Below are the code and all the weights of a small trained network. Each question names an input and a target symbol and asks about switching units off, where a switched-off unit gives its printed mean instead of its output.

import numpy as np


def w(rows, s, z=0):
    codes = np.array(rows[::2]) - 128.0
    scale = np.full(codes.shape[1], s)
    scale[-1] = z or s
    return codes * scale


def f(y):
    return np.maximum(y, 0)


def softmax(a):
    e = np.exp(a - a.max(-1, keepdims=True))
    return e / e.sum(-1, keepdims=True)


def log_softmax(a):
    a = a - a.max(-1, keepdims=True)
    return a - np.log(np.exp(a).sum(-1, keepdims=True))


def net(x, mask):
    ids = ['ΓΘΞΦαζηλ'.index(c) for c in x.split()]
    T = len(ids)
    res = E[ids] + P[:T]
    r = res
    for j in range(3):
        rows = slice(2 * j, 2 * j + 2)
        q, k, v = (r @ M[0][rows].T for M in (Q, K, V))
        z = softmax(np.where(np.tri(T) > 0, q @ k.T / 2**0.5, -1e9)) @ v
        o = O[0][rows]
        res = res + np.where(mask[j], z, o[:, -1]) @ o[:, :-1]
    y = f(res @ A[0][:, :-1].T + A[0][:, -1])
    res = res + np.where(mask[3:15], y, B[0][:, -1]) @ B[0][:, :-1]
    return log_softmax(res[-1] @ U[:, :-1].T + U[:, -1])


Q, K, V, O, A, B = {}, {}, {}, {}, {}, {}
E = w([
[172,154,69],'Γ',
[167,48,122],'Θ',
[193,196,92],'Ξ',
[220,82,135],'Φ',
[128,11,129],'α',
[105,99,8],'ζ',
[120,195,33],'η',
[230,156,129],'λ',
],0.014)
P = w([
[19,148,186],'0',
[86,117,142],'1',
[111,117,105],'2',
[130,113,81],'3',
[149,111,65],'4',
[163,109,44],'5',
[178,111,31],'6',
[193,104,17],'7',
[206,120,8],'8',
],0.012)
Q[0] = w([
[89,93,83],'h1',
[33,138,197],'h1',
[116,173,116],'h2',
[66,104,210],'h2',
[116,204,9],'h3',
[29,189,95],'h3',
],0.016)
K[0] = w([
[167,82,155],'h1',
[68,118,204],'h1',
[111,174,121],'h2',
[68,157,172],'h2',
[181,145,71],'h3',
[122,250,106],'h3',
],0.018)
V[0] = w([
[113,85,2],'h1',
[185,197,165],'h1',
[149,218,106],'h2',
[33,238,38],'h2',
[12,218,136],'h3',
[198,167,235],'h3',
],0.0087)
O[0] = w([
[117,65,181,254],'h1',
[184,152,94,133],'h1',
[201,55,167,148],'h2',
[145,10,173,109],'h2',
[194,95,128,25],'h3',
[168,110,96,40],'h3',
],0.013,0.008)
A[0] = w([
[149,76,108,2],'n1',
[185,238,210,83],'n2',
[50,78,13,125],'n3',
[63,179,169,27],'n4',
[194,187,186,59],'n5',
[93,198,167,32],'n6',
[137,61,122,36],'n7',
[79,25,60,116],'n8',
[225,95,107,27],'n9',
[180,65,128,135],'n10',
[220,53,111,62],'n11',
[2,175,117,153],'n12',
],0.0091,0.0076)
B[0] = w([
[31,138,72,137],'n1',
[85,173,188,166],'n2',
[204,182,134,238],'n3',
[238,106,241,145],'n4',
[240,22,166,145],'n5',
[50,252,165,137],'n6',
[137,83,144,164],'n7',
[138,214,130,254],'n8',
[73,192,82,154],'n9',
[139,85,77,206],'n10',
[86,178,45,186],'n11',
[124,86,140,254],'n12',
],0.011,0.0071)
U = w([
[133,79,98,140],'Γ',
[73,147,142,123],'Θ',
[125,128,44,2],'Ξ',
[21,209,87,64],'Φ',
[99,148,178,113],'α',
[120,25,174,240],'ζ',
[76,89,74,172],'η',
[246,161,118,121],'λ',
],0.012,0.006)

Each question gives the input, a string of symbols that net reads in full, and the target symbol t.
The units are the heads (2 rows each of Q, K, V and O) and the neurons (one row each of A and B). Each row of codes is followed by its name. A weight is (code - 128) times the scale printed after its matrix; where a second scale follows, it is the last column's (O, A, B and U).
mask holds one flag per unit, heads first, then neurons. A switched-off unit (its flag False) gives its mean, the last column of its rows in O or B, instead of its output. The means were averaged over made-up inputs and are rounded, as every weight is.
A unit's drop is (log p(t) with every unit on - log p(t) with that unit switched off) / (log p(t) with every unit on - log p(t) with every unit switched off).
The circuit of an input: a set's keep is (log p(t) with only the set's units on - log p(t) with every unit switched off) / (log p(t) with every unit on - log p(t) with every unit switched off). Starting from the 12 units with the biggest drops (on a tie, the unit counted first), units are removed one at a time, each time the one whose removal leaves the highest keep (on an exact tie, the one counted first), for as long as the keep stays at least 0.8.
units of the circuit, in order: the units of the circuit, biggest drop first
unit that matters most: the unit with the biggest drop
top k neurons: the k neurons with the biggest drops, biggest first
which heads matter: for each layer, one digit per head in row order, 1 if its drop is at least 0.15 and else 0, layers parted by /
drop when u is switched off: that unit's drop, to one decimal
input α Φ η Ξ α, target Φ: units of the circuit, in order -> [h2]
input λ λ ζ Θ Φ α Θ, target α: which heads matter -> 111
input ζ α Θ, target α: which heads matter -> 110
input λ Φ ζ Φ Θ Φ Ξ, target Φ: which heads matter -> 011
input ζ Φ Θ λ η, target λ: which heads matter -> 000
input λ Φ Ξ Φ α, target α: which heads matter -> 011
input λ ζ ζ ζ ζ α, target α: top 2 neurons -> [n8; n3]
input η λ η η λ ζ λ η Γ, target η: which heads matter -> 110
input ζ ζ η, target η: top 2 neurons -> [n11; n8]
input λ ζ Φ λ, target Φ: units of the circuit, in order -> [h2; n3]
input λ ζ λ α Φ ζ Φ, target ζ: top 2 neurons -> [n8; n11]
input α λ λ η α λ η ζ Φ, target ζ: which heads matter -> 100
input λ Γ λ ζ Φ λ, target Φ: units of the circuit, in order -> [h3; h2]
input ζ λ Ξ Φ ζ Ξ Ξ, target Ξ: which heads matter -> 110
input Θ η Γ ζ Γ, target ζ: unit that matters most -> h1
input λ λ Ξ η Ξ, target η: which heads matter -> 010
input Φ Θ λ Θ ζ ζ ζ λ, target ζ: which heads matter -> 101
input λ ζ λ Φ λ ζ, target λ: which heads matter -> 000
input λ λ Φ, target Φ: which heads matter -> 110
input α λ λ Φ Ξ ζ ζ ζ Θ, target ζ: units of the circuit, in order -> [h1]
input Φ α α Θ Φ ζ ζ, target ζ: top 3 neurons -> [n12; n11; n7]
input Γ η ζ λ Ξ λ ζ, target λ: drop when n3 is switched off -> 0.9
input α Φ Θ Φ ζ Φ ζ ζ Ξ, target ζ: drop when n4 is switched off -> 0.0
